In the rows, zero is written as 128.
Known rows:
zelak: [130 116 160  93 123 107 142 121 119 139 138 115 132 129 112 121 136 144
 123 144 169 124 117 134 122 138 118 143 121 100 124 133 156 133 115 130
 150  86 124 122 118  98 153 111 139 154 138 138 133 142 126 138 121 120]
remes: [148 130  98 143 149 131 130 137 128 111 110 103 124 128 146 134 150 124
 104 118 113 154 121 137 107 122 157 139 121 124 111 110 155 125 147 117
 107 139 138 128 152 144 124 125 137 115 129 137 110 107 155 134 143 124]
gabo: [140 124 137 108 125 147 121 126 128 125 108 131 136 178 131 140 125 125
 124 113 141 174 126 146 115 118 149 136 109 123 116 106 122 120 139 117
 103 123 139 116 148 135 146 121 131 118 123 129  94 126 125 127 163 127]
lipivo: [128 121 151  93 130 112 134 123 120 142 135 125 127 139 116 127 137 155
 112 145 173 146 118 134 120 129 129 143 124 108 125 125 143 126 109 137
 138  92 126 122 127 112 162 119 142 133 131 136 125 151 116 129 135 115]
kude: [153 123 147 123 115 145 126 132 140 119 105 124 141 176 129 135 120 117
 116 110 125 177 126 142 116 134 140 134 106 118 117 103 152 129 153 102
 118 123 126 139 135 133 137 117 156 118 133 137  97 117 136 138 140 130]
gistumum: [108 108 114 137 100 122 124 123 102 165  90 102 157  95 143 151 123 103
  87 146  93 111 165 125  96 133 140 150 106 138 125  57  34 127 150 104
 121 128  76 159 141 127 144 137 118 120 159 164  14 156 108 137 192 124]
zoklur: [150 121 139 130 111 137 135 132 132 114 105 126 128 173 132 127 130 118
 129  99 133 170 129 138 111 136 146 136 110 121 117  99 150 133 137 113
 119 135 125 142 146 122 137 119 139 117 137 132  83 111 137 125 135 133]
plomos: [149 119 140  99  94 137 105 116 122 121 110 126 123 136 124 144 133 103
  97 124 105 173 121 145 101 130 143 131 105 113 116 122 157 125 161 114
  96 127 134 127 139 142 126 124 144 137 134 138 145 112 141 151 148 132]
biklo: [133 122 142 102 125 144 121 123 128 124 111 126 135 167 130 138 129 126
 122 119 136 174 128 140 107 123 146 135 114 124 119 100 115 120 135 120
 103 131 130 119 146 131 144 121 129 108 129 129  95 130 123 129 158 129]
pligos: [128 129 103 100 150 108 143 134 136 104 136 116 118  96 127 114 165 148
 120 144 126  82 124 134 156 131 123 138 132 130 125 134 121 132 106 138
 184 133 118 115  96 123 117 107 136 150 122 128 166 139 156 137 107 116]
mufudrek: [119 120 126  81  91 118 126 130 138 113 127 146 130  96 116 119 141 132
 116 153 115  97 132 136 163 151 104 128 118 133 132 122  98 131 109 130
 191 144 100 131  82 125 113  99 129 141 125 127 165 149 139 132 113 129]
debugrak: [110 110 110 158 187  87 152 123  92 158 131 115 119  96 128 124 144 159
 100 191 175 109 127 113 129 125 142 158 156  97 134 149 121 126 103 133
 151  67  86 134 135  66 177 128 143 128 154 155 145 172 100 144 143  99]
mebar: [124 128 143 109  77 121 129 132 137 107 125 158 122 112 107 112 147 142
 137 152 132 142 104 131 137 157 122 127 134 127 126 133 131 125 111 124
 166 169 109 125 109 129 128 112 135 126 140 120 169 131 131 111 121 131]
zugro: [119 124 168 100 108 143 131 136 130 128 103 128 125 163 124 139 131 131
 122 119 129 166 129 146 121 124 147 134 118 123 115  91 118 122 137 118
 111 132 139 118 142 137 134 122 125 117 123 130  84 129 120 124 147 128]
nestistur: [ 93 121 164  96  69 111 123 142 117 137 113 145 112  69 105 129 143 154
 112 166 126 126 122 124 134 155 122 139 135 130 128 102  75 122 110 129
 175 151  91 147 102 133 139 119 134 131 144 144 115 158 108 112 124 121]
dredrar: [158 125 150 133 131 142 133 140 140 113 102 126 125 191 136 130 118 118
 112 100 132 188 131 137 118 137 151 137 103 119 120  96 172 134 153  98
 126 119 126 157 135 125 136 116 162 114 134 141  88 124 139 127 129 129]
peres: [125 132 117  91 180 115 134 134 134 110 139 124 109 111 127 122 169 159
 115 146 145 111 125 137 159 117 123 141 128 129 131 133 128 118 103 144
 163 121 128 108 109 130 134 106 130 132 108 125 180 152 147 126 114 110]

Facts:
Ψ 917 <- biklo, bodran, braklom, brasa, bridro, debapel, dramam, dredrar, drosuk, dufligral, dulok, gabo, gistumum, gregun, grigro, grudul, klekluplu, kligis, kude, lesku, lipivo, lipu, lobril, mebar, mufudrek, nivudro, nobam, plomos, pobi, retris, sadru, sebe, sefebam, sikek, stazok, stizor, tanetrir, traflor, trasil, traskir, trozal, trudrel, tufus, vadras, zaves, zelak, zoklur
Ψ 903 <- breflidre, brepom, buflir, destur, digrun, draklinom, drenar, drenu, flipi, fluvis, grafligrir, lavir, mustak, nuga, pabro, peres, plazim, pligos, remes, rifen, skasis, skimum, skostir, skupun, stilizer, studres, trakis, zuflur
Ψ 775 <- dazam, fegi, granista, nestistur, zugro
Ψ 205 <- debugrak, floplu, gaplus, gramo, gropake, lagrom, lizir, mudru, mulor, narizan, puban, rasker, ribrir, siko, skaze, truflo, vogra, zulik
Ψ 66 <- desker, dradel, fatil, fiklik, fugi, gekol, gufe, mustus, nafen, riplil, ronesto, skiflus, tromil, trumodre
Π retris <- brasa, buflir, drenu, drosuk, gramo, gregun, sikek, skaze, skostir, stizor, trasil, zulik
Π dufligral <- breflidre, ribrir
Π ronesto <- breflidre, pobi
Π gregun <- breflidre, peres, studres
Π trumodre <- brepom, lagrom, lipu, mustus, nestistur, vadras
Π drenu <- buflir
Π debugrak <- desker, destur, drenu, floplu, trasil
Π destur <- desker, dufligral, mufudrek, mustak, stizor, tanetrir, trasil, trumodre
Π stizor <- draklinom, pligos
Π braklom <- dramam
Π gramo <- drenu, gropake
Π brepom <- drosuk
Π klekluplu <- gabo
Π dulok <- gaplus, narizan, nuga
Π skostir <- gekol
Π gistumum <- grafligrir, gufe
Π lagrom <- grigro, mustak, zulik
Π grafligrir <- lipu, mustus
Π floplu <- lizir, nafen, vadras
Π breflidre <- mebar
Π vadras <- mufudrek
Π gabo <- mulor
Π gufe <- nivudro, vogra
Π nestistur <- nuga
Π traskir <- nuga, ronesto
Π drosuk <- plazim
Π narizan <- plazim
Π tromil <- sebe, stazok
Π trasil <- skaze, stizor, vadras, zulik
Π zelak <- skostir
Π lesku <- skupun
Π lipivo <- studres
Π mustak <- vadras
Π grudul <- zulik
Δ mudru <- bodran, brepom, debapel, fiklik, flipi, fugi, plomos
Δ pligos <- bridro
Δ drenar <- bridro, dredrar, fatil, kude, stilizer, stizor, trudrel
Δ trudrel <- dazam, mufudrek, nobam, sefebam, sikek
Δ zoklur <- desker, digrun
Δ skiflus <- desker, drenar, dulok, lavir, lizir, lobril, mudru, trozal
Δ sefebam <- dradel, pligos
Δ trozal <- dradel, fiklik, lesku, puban
Δ debapel <- draklinom, fugi, remes, trumodre, vadras
Δ plomos <- fatil, mufudrek, sadru, tufus
Δ lizir <- fatil, nobam, sadru, sebe
Δ gropake <- fegi, mebar, zaves
Δ fatil <- fugi, remes
Δ skimum <- granista
Δ rifen <- granista, stilizer
Δ tufus <- kude
Δ sadru <- lavir
Δ fugi <- lavir, truflo
Δ dulok <- lesku, lobril, mufudrek, rasker, rifen
Δ brepom <- lizir, skaze, stazok, tromil, trudrel
Δ retris <- mufudrek
Δ desker <- nafen
Δ dredrar <- rasker, stilizer, trozal, zoklur
Δ truflo <- sadru
Δ floplu <- skasis, skaze
Δ sebe <- skasis
Δ fiklik <- skimum
Δ puban <- trakis
Δ fluvis <- traskir, zulik
Δ flipi <- traskir
Δ traflor <- traskir
Δ fegi <- tromil
Δ biklo <- zelak
Δ skasis <- zuflur
Δ skaze <- zulik

Rows:
No name comes twice in this set of rows, the named rows included.
[122 120 146  93 118 104 137 125 113 149 133 122 128 115 116 129 138 152
 111 160 162 120 125 128 127 137 116 145 122 113 131 122 106 128 100 129
 162  91 106 133 114 107 159 117 133 138 137 144 123 158 115 127 134 115] | grudul
[112 114 113 154 131  88 148 131  93 155 115 120 113  57 123 123 138 136
  95 186 116 103 125 112 123 147 134 147 148 103 130 136 131 133 108 123
 164 111  77 157 133  87 145 134 148 121 158 162 135 156 114 136 131 116] | trumodre
[143 111 147 139  94 129 140 121 120 120 108 116 141 157 127 131 132 112
 127 100 159 168 125 141  97 130 142 142 113 114 113 101 149 130 148 126
 108 123 131 128 157 114 140 128 121 141 149 131  82  99 133 132 152 131] | lesku
[117 119 147 173  29 112 123 138 118 134 110 156 128  89 108 119 141 148
 121 166 159 210  86 113  86 180 134 141 157 119 116 134 139 119 149 113
 115 174  93 163 130 134 164 131 162 114 192 137 122 122 115  97 147 122] | traskir
[109 130 108 111 148 104 137 136 126 125 130 117 117  66 132 126 168 157
 112 165 122  89 135 128 147 130 114 146 132 137 133 112  89 120 113 135
 176 135 100 130 107 136 134 112 127 132 127 139 141 158 137 123 129 111] | mustak
[113 124 120  87  99 131 113 128 124 132 103 143 130  85 133 136 137 114
 111 144  65  98 156 132 154 133 105 135 107 153 138  82  24 123 118 114
 182 164  77 146 103 139 112 118 113 118 127 140 114 163 124 124 155 130] | lipu
[143 118 128 150 158 140 120 149 141  97 101 119 100 150 148 134 151 121
 118  95 148 182 141 143 119 133 146 152 109 132 117 115 158 127 184 114
 120 109 133 148 141 146 111 113 161 139 136 142 105 113 150 138 123 117] | drenar
[115 123 148  98 103 105 128 127 113 147 130 132 124  94 112 125 135 150
 118 172 154 124 127 124 129 144 109 143 127 121 132 122  99 124 103 128
 169 114  97 134 110 118 160 116 140 140 141 142 141 167 115 117 131 116] | dufligral
[116 137 118 113 114 114 123 144 132 107 127 147 107  79 120 119 172 174
 130 156 139 141 112 128 149 143 121 138 146 140 127 137 115 111 120 135
 162 163 113 130 107 149 136 109 136 119 127 120 174 147 141 103 123 114] | breflidre
[109 120 114 136 139  82 144 133 103 157 136  95 129  52 123 124 159 168
 109 180 175 104 125 119 119 137 128 160 142 116 129 123 111 124 112 138
 162  88  99 141 121 112 171 129 144 154 156 158 106 167 124 131 135 102] | destur
[140 118 137 123 130 154 122 134 150 119 108 126 161 169 133 135 118 107
  88 122 138 165 121 151 113 152 136 135 122 124 109 119 119 131 166  90
 111 117 125 123 114 135 121 112 164 136 138 134 107 117 132 154 148 127] | trudrel
[114 113 160 105 140  79 150 118  94 172 145  98 139 107 105 127 128 162
 113 179 220 130 110 120 100 143 120 162 135  86 126 137 140 132  99 147
 153  42 114 129 127  86 196 125 150 165 159 163  96 171 100 132 141 104] | retris
[112 129 101 194 112 138 124 140 123 108 104 174  95 110 130 119 158 155
 123 161 128 206 103 116 133 154 153 135 171 129 126 154 129 107 146 107
 108 180  94 142 142 117 142 126 141  56 155 120 172 140 108 108 152 114] | narizan

The same things again, as new rows of numbers:
Known rows:
skaze: [115 192 100 113 132  97 128 145 130 138 134 119 186 150  98 102 153 121
 101 133 101 147 123 107 117 115 108 145 122 159 103 119 174  92 162 113
 196 100 175  97 124 103  93 165 104 112  87 145 123  93 129]
floplu: [164 141  89 110 116  93 155 160 133 136 148 125 166 156  98 173 175 132
 102 142 105  88 153  76 119 118 132 158 161 142 128 150 155  90 181 123
 166 115 156  64 114 117  96 124 137 181 138 126 134  66 132]
gufe: [150  84 128 117 138 152 141 120  90 120 122 150 148 161 173 111 146 136
 154 177 109 159 113 130 158 104 116 134 202 115 158  77  40 121 149 104
 101 153 159  90 148 145 123  83 115 104 166 110 133 141 147]
fegi: [118 107  80 136 144 140  88  83 115 154 125 118 165 131 120 114 170 160
 139 127 121 172 107 132 124 119 100 124 127 128 134 123  97 139 140  41
 104 147 117  97 136 127 113 107 102  92 134 137 143 122 173]
peres: [146 181 128  70 147 119  83 132 188 155 100 130 194 120 132 138 110  91
 104 130  96  95 167 138  73 145 144 126  78 120 112  98 179 191 125 166
 163 112 164 128 121 152  93 142 111  72 111  86  99  90 109]
lavir: [134 152 127 106 140 160  45 125 188 164  77 136 182 123 170 140 129 112
 144 109 104  97 160 158  82 145 136 134 134  94 111  92 111 188  76 125
 130 155 124 123 144 156 111 127 126 117 137  84  95  92 128]
plazim: [123 168 161  89 155 133 103 107 161 124 124 143 196 121 155 115 102  97
 105 163 129 143 148 156 115 109 136 131 122 111 103  49 141 182 106 138
 161 124 194 109 138 154 102 148 116  73  98 100  87 123 116]
klekluplu: [162 158 103 137 109 132 115 119 141 122 122 132 145 120 139  93 149 141
 183  94 110 144 129 106 124 147 112 158 152 145 145 166  87 119 181  56
 109 177  97  87 120 153 154 110 137 140 112 125 120 105 141]
drosuk: [149 163  80 107  96 106 152 162 106 149  90 139 146 135 138 114 115 115
 119 114  57 161 134 119 104 133 157 131  79 155 152 128 148 117 172 154
 131 107 157 122  99 114 115 126 106  91 148  94 148 109  99]
gistumum: [167 124 115 169  83 154 158 158 105 109 138 171 123 150 203 132 140 132
 158 131 102 154 146 141 154 121 165 175 168 117 157 127  45  95 145  91
 110 163 141  96 126 114 152  91 162 149 156  81 125 128 128]
bridro: [129 142  87 139 108 146  99 141 131 145  69 124 143 134 162  97 140 136
 174  85  52 152 125 152  96 145 138 136 118 144 150 126  87 125 137 118
 103 154 106 131 136 145 122 114 121 100 144  96 148 124 124]
trozal: [130 163  96 147  94 145 108 145 140 125  99 132 133 123 167  84 135 133
 179  65  78 161 121 138 104 147 134 152 132 149 140 148  94 108 144  75
 123 163 106 116 124 126 139 126 130 124  98 107 121 122 139]
sebe: [115 177 112 141 137 145 103 128 131 131 105 120 171 130 140  61 150 136
 175  91  97 161 113 154 105 122 117 142 144 155 120 128 111 119 142  60
 124 181 122  97 142 139 132 123  99 121 123 133 149 102 121]
zoklur: [141 131  88 141 102 155 113 145 123 147  68 130 135 136 163  87 134 136
 177  85  57 150 123 150 102 149 140 137 119 145 150 147  92 121 135 113
 100 155  98 132 129 140 127 109 111 112 137  90 145 121 127]
mebar: [ 97 162  81 153 108 103 115  94  85 144 157 129 162 132 120 111 123 126
  79 127 102 214 107 139 132 101 144 153  56 136 112 133 144 126 130  77
 115 112 148  74 107  71 129 126 140  65 124 145 164 124 126]
lesku: [158 132  84 141 107 139  98 151 143 155  68 121 127 128 171 115 144 135
 182  67  60 142 132 131  92 155 129 144 131 141 153 143  81 125 144 108
  97 162  84 122 129 139 128 100 128 138 147  99 134 120 145]
zaves: [106 157  73 180  99 128  89 106 105 137 143 130 166 111 144 122 144 148
 128  85 121 206 129 157 120 126 151 174  48 125 126 150 105 121 117  16
  98 160 104  93 113  77 147 117 137 104 105 124 138 122 164]

Rows:
No name comes twice in this set of rows, the named rows included.
[111 169  85 126 115  95  93  90 137 152 175 126 204 128  82 137 157 134
  75 129 121 163 127 106 132 131 121 153  56 141 114 143 172 123 154  72
 158 105 149  94 102  78 105 158 130  86  89 159 134  93 162] | gropake
[131 196 147  65 157 132  73 105 182 135 121 127 203 111 114  99 112  88
 107 140 119 111 143 129  95 131 137 132 106 125  89 108 179 187 119 128
 168 121 154 102 119 158 102 157 126  81  95 115 105  82 108] | studres
[117 123 152 128 117 172 123 115 123 131 123 147 181 163 171 116 160 140
 148 160 105 163 119 161 165 107 142 143 160 125 148  70  52 109 111 105
 148 140 164 122 167 128 106 106  95 104 126 102 127 129 148] | vogra
[132 129  75 153 126 138  92 114 131 142 132 120 140 131 131 135 168 154
 163  85 111 124 132 106 105 138 114 160 128 124 119 157  96 128 144  42
 107 169  77  79 118 125 123 108 149 162 132 137 140  94 165] | tromil
[156  97 119 113 124 146 149 126  97 118 115 142 136 151 156 123 147 134
 144 154  97 139 125 128 135 116 124 143 166 130 151  99  77 123 161 118
 113 134 152  98 137 137 118  92 127 113 162 107 143 127 136] | ronesto
[105 164 102 109 128  99 128 148 131 144 120 114 186 162 100  77 146 111
  83 141  90 150 117 120 113 100 122 131 131 147  98 130 175  97 139 121
 196  94 176  90 137  95  77 161  87  77 101 142 135  96 118] | zulik
[173 161  93 108  92 106 140 140 123 125 125 122 132 117 109 104 140 128
 145 101  82 119 131  88 106 142 123 158 120 159 145 172 139 119 192 106
 122 145 115  79 102 133 127 123 146 134 122 130 146 104 127] | lipivo
[209 118  84 108  89  89 164 155 135 126 140 130 136 138  97 206 161 134
 111 141  92  65 156  37 123 140 118 167 153 136 140 180 127  97 213 153
 154 107 142  79  97 109  95 120 176 194 145 128 131  74 152] | debugrak
[166 110 170  98 149 160 103 110 149 130 126 159 166 138 185 156 119 109
 123 179 142 100 150 158 134 108 143 137 195  70 129  61  76 175 105 141
 120 160 169  88 154 169 117  97 140 116 166  86 104 120 127] | grafligrir

Now the same things, written a new way:
Known rows:
bridro: [105 182 132 113 112 114 100  96 163 118 128 101 166 131 111 114 120 144
 118  91 163 109 103  89  92 128 126 138]
dufligral: [125 119  85 133 112 117 100 102 155 154 158 110 134  98 136 126 103 143
 152 102 168 108 141 142  87 110 122 170]
ribrir: [114 118  83 118 110 123 102 101 156 119 147 103 138  95 107 130  99 140
 139 104 167 102 106 106  91 118 163 111]
rifen: [103 138 113 120 116 169 125 158 175 122 126 100 199  95  95 127 139 187
 117 100 164 121 106  93 107 123 131 109]
stilizer: [107 155 111 114 108 169 100 161 157 127 130 105 194  95 110 115 142 211
 111  94 162 105 104  90 116 123 140 112]
truflo: [103 134 106 110 115 156 109 102 160 116 127  99 158 114  95 116 140 141
 123 106 168 131 112  92 108 139 118 122]
fugi: [105 124  93 114 139 142 148 100 168 119 129  99 136 142  96 116 125 179
 121  81 167 115 102  91 123 119 123 124]
sikek: [104 200 127 203 112 114 112 100 159 114 132 101 138 101  93 115 118 140
 106 181 202  98 104  91  87 112 127 120]
mufudrek: [102 165  84 122 110 112 103 101 158 116 135  98 155 119 121 115 102 146
 138  89 162 108 117 115  84 112 123 127]
puban: [104 140 129 112 109 161 110 102 160 119 129  98 179 117  97 120 123 140
 124 113 161 118 105  92 103 139 132 115]
nobam: [105 178 127 115 113 112 103  98 169 116 129 100 159 129 107 117 121 147
 114  91 164 110 103  89  93 131 127 148]
lizir: [103 132  83 120 118 120 104 110 161 111 139  97 138  97  95 135 101 140
 154 114 177 104 103 104  87 120 133 111]
nestistur: [188 172  91 143 152 114 149  98 160 113 196 112 184  95  97 115 109 143
 105  87 164 114 128 123  86 125 170 117]
braklom: [121 131 133 115 110 111 110  99 164 137 137 113 137 113 117 115 129 142
 111  90 162 144 104  89  98 123 143 172]
tufus: [106 161 124 112 113 114 110  98 186 114 131 100 155 126  99 117 132 139
 122  90 166 133 104  91  97 128 123 165]
zuflur: [110 133 104 115 111 166 124 152 158 139 134 103 167  94 107 118 140 198
 104 105 164 114 107  92  95 128 162 114]
riplil: [109 119 105 114 125 146 167  97 156 158 130 116 132 122 105 112 116 166
 107  84 163 118 103  92 117 120 134 128]

Rows:
No name comes twice in this set of rows, the named rows included.
[106 119 103 117 118 168 165 154 166 131 151 104 161  94  97 130 146 178
 104 109 165 132 113  98  92 126 151 132] | fluvis
[105 144 118 109 111 113 135  97 178 121 154 102 140 120 100 114 133 138
 109  98 164 141 103  90  87 126 130 195] | traflor
[127 124 118 204 106 116 104  96 162 133 130 101 139  96 108 113  98 140
 110 190 164 109 169 123  86 110 129 178] | trasil
[106 117 113 124 117 168 119 140 155 156 131 100 151  94 116 123 148 187
 103  97 166 131 111  91 112 125 161 112] | pabro
[107 119 120 112 111 157 108  95 159 142 131 101 139 101 107 120 130 140
 109 105 163 131 111  90 104 141 155 121] | siko
[131 122  84 133 108 115 102 101 158 153 150 107 136 101 131 118 101 141
 129 103 166 107 144 133  84 112 125 162] | tanetrir
[107 173 105 186 110 114  99  99 158 113 131  97 137 104  96 113 100 142
 119 176 167 111 125 106  88 112 124 134] | stizor
[137 178  86 124 127 113 103  98 158 113 161 101 153 119  99 115 100 140
 104  86 170 104 124 122  85 117 124 112] | vadras
[104 124  86 118 130 118 121 110 156 116 125 107 137 119  97 115 103 162
 153  85 173 106 107  96 101 110 124 111] | nafen

